-3.324 -2.664 5.987 -3.503
-0.206 0.254 -5.655 1.387
-0.055 1.222 -0.803 -2.822
-0.368 -3.122 -4.139 -1.602
=>
-0.206 0.254 -5.655
-0.055 1.222 -0.803

4.262 -1.306 4.973
1.718 0.864 -0.205
-2.471 -4.222 1.570
1.298 4.784 -0.317
=>
1.718 0.864 -0.205
-2.471 -4.222 1.570

-1.396 3.387 1.729 -1.713 1.245
0.922 -4.953 4.637 -1.194 -0.641
0.011 0.571 -0.456 -0.202 0.783
2.108 2.626 -0.458 -1.709 -2.342
2.645 2.246 -0.568 -1.525 -1.603
=>
0.922 -4.953 4.637
0.011 0.571 -0.456

3.038 0.690 -2.475
-0.861 -3.552 -0.792
3.473 1.370 1.841
-1.129 4.531 2.508
=>
-0.861 -3.552 -0.792
3.473 1.370 1.841

-1.143 5.315 2.055
-5.579 -3.557 -0.485
5.651 0.409 -4.300
4.254 3.918 4.456
=>
-5.579 -3.557 -0.485
5.651 0.409 -4.300

-1.318 0.987 -1.394 -2.375
-0.669 1.453 -0.012 -0.433
4.429 -0.779 2.799 1.351
=>
-0.669 1.453 -0.012
4.429 -0.779 2.799

-0.576 4.383 -2.710 2.092
-1.336 -1.691 3.810 2.415
-1.824 -0.290 1.179 1.192
-0.826 -1.087 2.774 2.199
2.316 -3.104 3.893 -0.833
=>
-1.336 -1.691 3.810
-1.824 -0.290 1.179

3.819 1.462 3.877 -0.278
2.419 5.552 0.742 1.151
-1.594 -2.833 -1.004 -1.712
-2.094 0.241 -1.112 -1.732
2.666 2.497 2.883 -2.321
=>
2.419 5.552 0.742
-1.594 -2.833 -1.004
---
2.809 0.959 -1.300 -0.113 -3.061 -0.743 -0.237 -1.426
2.556 0.883 -1.280 -0.390 -2.256 -0.332 0.636 -1.133
1.526 1.091 -1.112 -0.242 -1.495 -0.101 1.123 -0.951
2.681 2.407 3.700 -0.350 -5.691 -0.304 -0.487 -2.703
1.964 1.279 -0.646 -0.053 -4.754 -1.145 -1.150 -2.118
2.202 1.285 -0.962 0.200 -4.244 -1.193 -1.030 -1.981
1.648 1.304 -0.304 -0.324 -5.096 -1.115 -1.149 -2.330
=>
2.809 -1.300 -3.061 -0.237
2.556 -1.280 -2.256 0.636
1.526 -1.112 -1.495 1.123
2.681 3.700 -5.691 -0.487
1.964 -0.646 -4.754 -1.150
2.202 -0.962 -4.244 -1.030
1.648 -0.304 -5.096 -1.149

4.957 -2.154 3.352 -1.259 0.993 -1.119 1.820
-5.950 5.187 -5.892 4.957 -2.154 3.352 -1.259
-5.892 4.957 -2.154 3.352 -1.259 0.993 -1.119
-2.154 3.352 -1.259 0.993 -1.119 1.820 1.600
-1.259 0.993 -1.119 1.820 1.600 -2.913 1.529
3.352 -1.259 0.993 -1.119 1.820 1.600 -2.913
0.993 -1.119 1.820 1.600 -2.913 1.529 -1.443
=>
4.957 3.352 0.993 1.820
-5.950 -5.892 -2.154 -1.259
-5.892 -2.154 -1.259 -1.119
-2.154 -1.259 -1.119 1.600
-1.259 -1.119 1.600 1.529
3.352 0.993 1.820 -2.913
0.993 1.820 -2.913 -1.443

2.946 -1.998 -5.343 -0.656 -0.076 1.035 0.812
-0.537 -3.772 2.814 0.028 -2.492 1.686 -1.372
-0.623 1.936 -0.404 -0.201 0.735 2.208 -1.749
2.624 -6.059 -0.686 0.597 -5.829 2.025 -1.743
0.027 -5.867 3.025 -0.178 -4.415 1.806 0.733
2.929 -0.531 -5.371 -0.508 0.629 2.159 -0.479
=>
2.946 -5.343 -0.076 0.812
-0.537 2.814 -2.492 -1.372
-0.623 -0.404 0.735 -1.749
2.624 -0.686 -5.829 -1.743
0.027 3.025 -4.415 0.733
2.929 -5.371 0.629 -0.479

-2.719 -0.203 -3.134
3.828 4.600 -2.223
0.832 1.833 4.617
0.159 0.005 2.591
3.419 -4.213 0.212
-0.263 2.623 -2.700
-3.621 1.536 -2.764
0.108 0.257 -0.243
=>
-2.719 -3.134
3.828 -2.223
0.832 4.617
0.159 2.591
3.419 0.212
-0.263 -2.700
-3.621 -2.764
0.108 -0.243

0.531 1.949
0.563 1.273
0.700 1.218
-5.966 -4.552
-1.918 0.710
1.339 -4.105
-2.124 -1.377
-3.023 3.123
2.045 -0.554
=>
0.531
0.563
0.700
-5.966
-1.918
1.339
-2.124
-3.023
2.045

2.111 -0.022 3.027 0.311 -2.486 1.261 0.649 1.705 -1.574 -0.655 -1.327 2.426
-2.766 -0.050 -0.112 1.981 3.984 4.126 -0.237 -2.221 -2.104 -3.672 -0.727 -1.532
0.861 -0.888 -0.220 -0.227 0.355 -3.658 1.395 0.545 1.349 1.885 -1.128 0.895
1.999 -0.392 5.014 -0.990 -5.615 1.715 2.202 1.316 -2.308 1.334 -2.521 2.288
-0.606 -0.629 -2.409 1.873 0.004 1.418 -1.897 -1.585 3.122 2.584 -0.438 -2.039
2.313 1.580 -2.777 -1.934 -1.023 -2.936 0.323 1.728 -1.030 -1.593 -0.030 1.175
3.415 0.295 1.186 -0.026 -2.301 -3.189 -1.294 -2.368 1.556 -0.220 1.146 2.238
0.923 -2.116 -1.403 1.277 1.944 -0.543 2.086 -3.332 -1.497 2.213 -4.389 0.715
=>
2.111 3.027 -2.486 0.649 -1.574 -1.327
-2.766 -0.112 3.984 -0.237 -2.104 -0.727
0.861 -0.220 0.355 1.395 1.349 -1.128
1.999 5.014 -5.615 2.202 -2.308 -2.521
-0.606 -2.409 0.004 -1.897 3.122 -0.438
2.313 -2.777 -1.023 0.323 -1.030 -0.030
3.415 1.186 -2.301 -1.294 1.556 1.146
0.923 -1.403 1.944 2.086 -1.497 -4.389

0.081 2.772
0.042 1.428
-0.102 -3.484
-0.047 -1.613
-0.049 -1.653
0.092 3.150
0.149 5.064
=>
0.081
0.042
-0.102
-0.047
-0.049
0.092
0.149

-1.273 3.114 -0.041 -2.115 -2.720 -3.719 3.606 1.325 0.169 -1.352 1.647 1.426
2.045 -0.755 -0.591 -3.546 1.916 -3.554 4.825 3.080 1.318 0.935 2.046 -2.168
=>
-1.273 -0.041 -2.720 3.606 0.169 1.647
2.045 -0.591 1.916 4.825 1.318 2.046
